Here is a tiny trained network, its code and every weight. The questions are about switching its units off for an input and a class, where a switched-off unit gives its printed mean instead of its output.

import numpy as np


def w(rows, s, z=0):
    codes = np.array(rows[::2]) - 128.0
    scale = np.full(codes.shape[1], s)
    scale[-1] = z or s
    return codes * scale


def f(y):
    return np.maximum(y, 0)


def log_softmax(a):
    a = a - a.max(-1, keepdims=True)
    return a - np.log(np.exp(a).sum(-1, keepdims=True))


def net(x, mask):
    res = np.array(x, float).reshape(1, 8) / 4 @ E
    y = f(res @ A[0][:, :-1].T + A[0][:, -1])
    res = res + np.where(mask, y, B[0][:, -1]) @ B[0][:, :-1]
    return log_softmax(res[-1] @ U[:, :-1].T + U[:, -1])


A, B = {}, {}
E = w([
[99,117,149,116,128,130,126,158,185,141],'x0',
[98,133,140,135,98,134,160,108,77,115],'x1',
[184,12,103,236,76,182,137,170,164,27],'x2',
[99,120,133,123,129,131,157,150,119,129],'x3',
[161,103,192,149,62,62,67,215,43,188],'x4',
[132,113,126,131,144,105,154,115,80,105],'x5',
[124,117,149,123,117,136,136,131,161,151],'x6',
[138,139,116,143,126,135,149,119,90,133],'x7',
],0.011)
A[0] = w([
[102,185,133,44,147,48,120,77,113,206,144],'neuron 1',
[107,162,131,2,148,92,134,112,116,156,133],'neuron 2',
[109,105,154,118,128,120,119,115,139,118,3],'neuron 3',
[136,40,87,197,81,146,119,137,149,88,163],'neuron 4',
[130,127,121,93,181,158,199,77,163,136,64],'neuron 5',
[145,100,133,107,79,87,113,147,94,179,88],'neuron 6',
[131,138,147,136,73,38,80,195,84,186,77],'neuron 7',
[107,201,138,66,168,95,136,93,114,200,110],'neuron 8',
[88,148,65,101,147,140,162,59,168,112,93],'neuron 9',
[122,161,95,69,158,171,182,69,170,94,97],'neuron 10',
],0.0096,0.0043)
B[0] = w([
[212,148,65,149,66,141,183,172,140,64,251],'neuron 1',
[178,112,69,149,140,216,181,135,148,128,224],'neuron 2',
[123,152,147,108,88,126,119,93,112,98,128],'neuron 3',
[157,123,144,169,53,153,177,164,184,76,252],'neuron 4',
[94,160,164,126,158,109,134,111,172,139,190],'neuron 5',
[91,120,122,85,192,123,60,95,116,166,185],'neuron 6',
[71,170,183,98,227,53,48,62,56,156,229],'neuron 7',
[99,71,90,155,61,109,172,185,146,51,235],'neuron 8',
[2,170,163,113,150,118,68,59,82,151,205],'neuron 9',
[82,164,232,138,174,82,87,126,99,202,214],'neuron 10',
],0.0093,0.014)
U = w([
[210,78,50,152,10,184,223,218,162,39,254],'0',
[101,142,210,111,250,138,66,78,87,200,2],'1',
],0.011,0.0029)

Each question gives the input, the list of numbers given to net, and the class t.
The units are the neurons (one row each of A and B). Each row of codes is followed by its name. A weight is (code - 128) times the scale printed after its matrix; where a second scale follows, it is the last column's (A, B and U).
mask holds one flag per neuron, in row order. A switched-off neuron (its flag False) gives its mean, the last column of its row in B, instead of its output. The means were averaged over made-up inputs and are rounded, as every weight is.
A unit's drop is (log p(t) with every unit on - log p(t) with that unit switched off) / (log p(t) with every unit on - log p(t) with every unit switched off).
The circuit of an input: a set's keep is (log p(t) with only the set's units on - log p(t) with every unit switched off) / (log p(t) with every unit on - log p(t) with every unit switched off). Starting from all 10 units, units are removed one at a time, each time the one whose removal leaves the highest keep (on an exact tie, the one counted first), for as long as the keep stays at least 0.8.
circuit, biggest first: the units of the circuit, biggest drop first
k most important neurons: the k neurons with the biggest drops, biggest first
drop of u: that unit's drop, to one decimal
input [0,2,3,-8,-4,-6,-5,0], class 1: 2 most important neurons -> [neuron 1; neuron 8]
input [-8,1,-5,1,5,-7,3,-1], class 0: 4 most important neurons -> [neuron 1; neuron 8; neuron 10; neuron 9]
input [-6,-4,-2,-2,-1,-5,5,-7], class 0: circuit, biggest first -> [neuron 7]
input [-8,-6,2,4,-3,4,-6,5], class 1: 3 most important neurons -> [neuron 1; neuron 8; neuron 2]
input [-6,-4,-8,-7,6,1,3,4], class 0: 2 most important neurons -> [neuron 1; neuron 8]
input [1,2,-7,5,5,-1,-6,0], class 0: 2 most important neurons -> [neuron 1; neuron 8]
input [3,3,-3,0,-3,6,8,-8], class 0: 2 most important neurons -> [neuron 7; neuron 1]
input [4,-1,-5,-5,3,-4,-4,-6], class 0: drop of neuron 1 -> 0.1
input [-6,-6,0,-3,2,4,0,-4], class 1: drop of neuron 8 -> 0.3
input [-4,-6,0,-8,2,-8,-3,4], class 1: 3 most important neurons -> [neuron 1; neuron 8; neuron 4]
input [-4,6,5,6,-7,-3,0,3], class 1: drop of neuron 10 -> 0.1
